Here is a tiny trained network, its code and every weight. The questions are about switching its units off for an input and a target symbol, where a switched-off unit gives its printed mean instead of its output.

import numpy as np


def w(rows, s, z=0):
    codes = np.array(rows[::2]) - 128.0
    scale = np.full(codes.shape[1], s)
    scale[-1] = z or s
    return codes * scale


def norm(h):
    return h / np.sqrt((h * h).mean(-1, keepdims=True) + 1e-5)


def f(y):
    return np.maximum(y, 0)


def softmax(a):
    e = np.exp(a - a.max(-1, keepdims=True))
    return e / e.sum(-1, keepdims=True)


def log_softmax(a):
    a = a - a.max(-1, keepdims=True)
    return a - np.log(np.exp(a).sum(-1, keepdims=True))


def net(x, mask):
    ids = ['ΘΛΞβζηφψ'.index(c) for c in x.split()]
    T = len(ids)
    res = E[ids] + P[:T]
    r = norm(res)
    for j in range(2):
        rows = slice(2 * j, 2 * j + 2)
        q, k, v = (r @ M[0][rows].T for M in (Q, K, V))
        z = softmax(np.where(np.tri(T) > 0, q @ k.T / 2**0.5, -1e9)) @ v
        o = O[0][rows]
        res = res + np.where(mask[j], z, o[:, -1]) @ o[:, :-1]
    y = f(norm(res) @ A[0][:, :-1].T + A[0][:, -1])
    res = res + np.where(mask[2:18], y, B[0][:, -1]) @ B[0][:, :-1]
    return log_softmax(norm(res)[-1] @ U[:, :-1].T + U[:, -1])


Q, K, V, O, A, B = {}, {}, {}, {}, {}, {}
E = w([
[5,144,133,112,53],'Θ',
[131,57,45,119,229],'Λ',
[170,92,126,113,230],'Ξ',
[55,109,143,38,39],'β',
[232,80,199,65,197],'ζ',
[40,159,189,96,59],'η',
[152,161,139,224,253],'φ',
[211,76,152,89,222],'ψ',
],0.0066)
P = w([
[185,130,140,186,103],'0',
[170,204,94,2,130],'1',
[46,92,187,139,145],'2',
[145,223,82,34,113],'3',
[83,102,93,141,131],'4',
[145,88,101,166,37],'5',
],0.0077)
Q[0] = w([
[205,254,87,224,149],'H0',
[77,86,220,171,203],'H0',
[191,159,72,159,78],'H1',
[150,6,169,246,62],'H1',
],0.015)
K[0] = w([
[189,236,227,192,71],'H0',
[34,80,115,81,95],'H0',
[161,81,226,86,54],'H1',
[4,120,208,74,254],'H1',
],0.014)
V[0] = w([
[110,101,147,111,127],'H0',
[134,93,101,82,163],'H0',
[56,159,8,196,169],'H1',
[128,103,62,112,52],'H1',
],0.017)
O[0] = w([
[124,158,164,175,150,133],'H0',
[116,124,192,80,169,254],'H0',
[85,215,73,136,254,251],'H1',
[111,91,203,179,185,92],'H1',
],0.0091,0.0059)
A[0] = w([
[142,192,177,109,222,88],'N0',
[66,133,160,104,75,137],'N1',
[222,70,87,203,162,121],'N2',
[118,63,118,82,62,130],'N3',
[104,198,71,116,154,99],'N4',
[95,79,171,175,131,55],'N5',
[79,58,178,191,154,37],'N6',
[92,86,138,124,174,38],'N7',
[80,105,136,223,106,82],'N8',
[41,97,142,112,163,63],'N9',
[181,180,129,44,69,46],'N10',
[53,36,182,222,131,3],'N11',
[57,189,115,198,104,49],'N12',
[195,89,229,149,178,108],'N13',
[121,94,232,215,255,98],'N14',
[19,62,187,128,188,40],'N15',
],0.01,0.0036)
B[0] = w([
[108,209,104,152,109,254],'N0',
[156,124,99,180,139,157],'N1',
[99,143,146,145,208,144],'N2',
[155,179,172,139,135,168],'N3',
[117,105,194,115,71,224],'N4',
[124,120,122,64,125,139],'N5',
[107,143,146,48,102,144],'N6',
[152,122,125,164,129,155],'N7',
[141,80,114,112,82,147],'N8',
[159,119,100,171,152,183],'N9',
[113,91,83,117,191,155],'N10',
[102,136,113,28,82,149],'N11',
[119,188,98,133,171,156],'N12',
[79,158,174,160,167,153],'N13',
[124,4,116,142,132,224],'N14',
[89,59,106,167,142,191],'N15',
],0.027,0.0091)
U = w([
[95,84,46,24,57,103],'Θ',
[91,39,110,221,158,178],'Λ',
[185,124,68,85,213,69],'Ξ',
[191,89,134,94,87,200],'β',
[111,80,232,85,110,8],'ζ',
[182,84,130,139,3,125],'η',
[76,237,131,142,111,153],'φ',
[199,148,239,185,165,58],'ψ',
],0.0076,0.0016)

Each question gives the input, a string of symbols that net reads in full, and the target symbol t.
The units are the heads (2 rows each of Q, K, V and O) and the neurons (one row each of A and B). Each row of codes is followed by its name. A weight is (code - 128) times the scale printed after its matrix; where a second scale follows, it is the last column's (O, A, B and U).
mask holds one flag per unit, heads first, then neurons. A switched-off unit (its flag False) gives its mean, the last column of its rows in O or B, instead of its output. The means were averaged over made-up inputs and are rounded, as every weight is.
A unit's drop is (log p(t) with every unit on - log p(t) with that unit switched off) / (log p(t) with every unit on - log p(t) with every unit switched off).
The circuit of an input: a set's keep is (log p(t) with only the set's units on - log p(t) with every unit switched off) / (log p(t) with every unit on - log p(t) with every unit switched off). Starting from the 12 units with the biggest drops (on a tie, the unit counted first), units are removed one at a time, each time the one whose removal leaves the highest keep (on an exact tie, the one counted first), for as long as the keep stays at least 0.8.
circuit, biggest first: the units of the circuit, biggest drop first
unit that matters most: the unit with the biggest drop
k most important neurons: the k neurons with the biggest drops, biggest first
drop of u: that unit's drop, to one decimal
input φ Λ φ Θ ζ, target φ: 2 most important neurons : N14; N0
input φ η Λ Λ Θ Ξ, target φ: circuit, biggest first : H1; N14
input Ξ β φ Θ, target Ξ: unit that matters most : H1
input η Λ η Θ ψ η, target ψ: 2 most important neurons : N3; N14
input ζ Θ φ, target φ: circuit, biggest first : H1; N14
input φ η Λ Ξ, target Θ: circuit, biggest first : H1; N4
input Θ Λ η ζ Λ ψ, target ψ: circuit, biggest first : H1; N3; N14
input β Λ Θ Λ, target ζ: circuit, biggest first : H1; N13; N11
input Λ Θ φ Θ ψ, target φ: circuit, biggest first : H1; N14
input Λ φ β Ξ η η, target ζ: 4 most important neurons : N0; N3; N13; N11
input Λ ψ β φ Ξ η, target ζ: 2 most important neurons : N0; N11
input η β Λ Λ, target ψ: 2 most important neurons : N3; N14
input Ξ Λ Θ Ξ, target Ξ: circuit, biggest first : H1; N10; N14; N3
input η ψ φ Λ Ξ Ξ, target Θ: unit that matters most : H1
input Ξ Λ β φ, target Ξ: 2 most important neurons : N10; N14
input φ Λ η Λ Θ Λ, target ψ: drop of H1 : 0.9
input Θ Λ φ Λ ψ Λ, target Θ: drop of H1 : 1.2
input Θ Θ Θ, target Θ: drop of H1 : 0.3
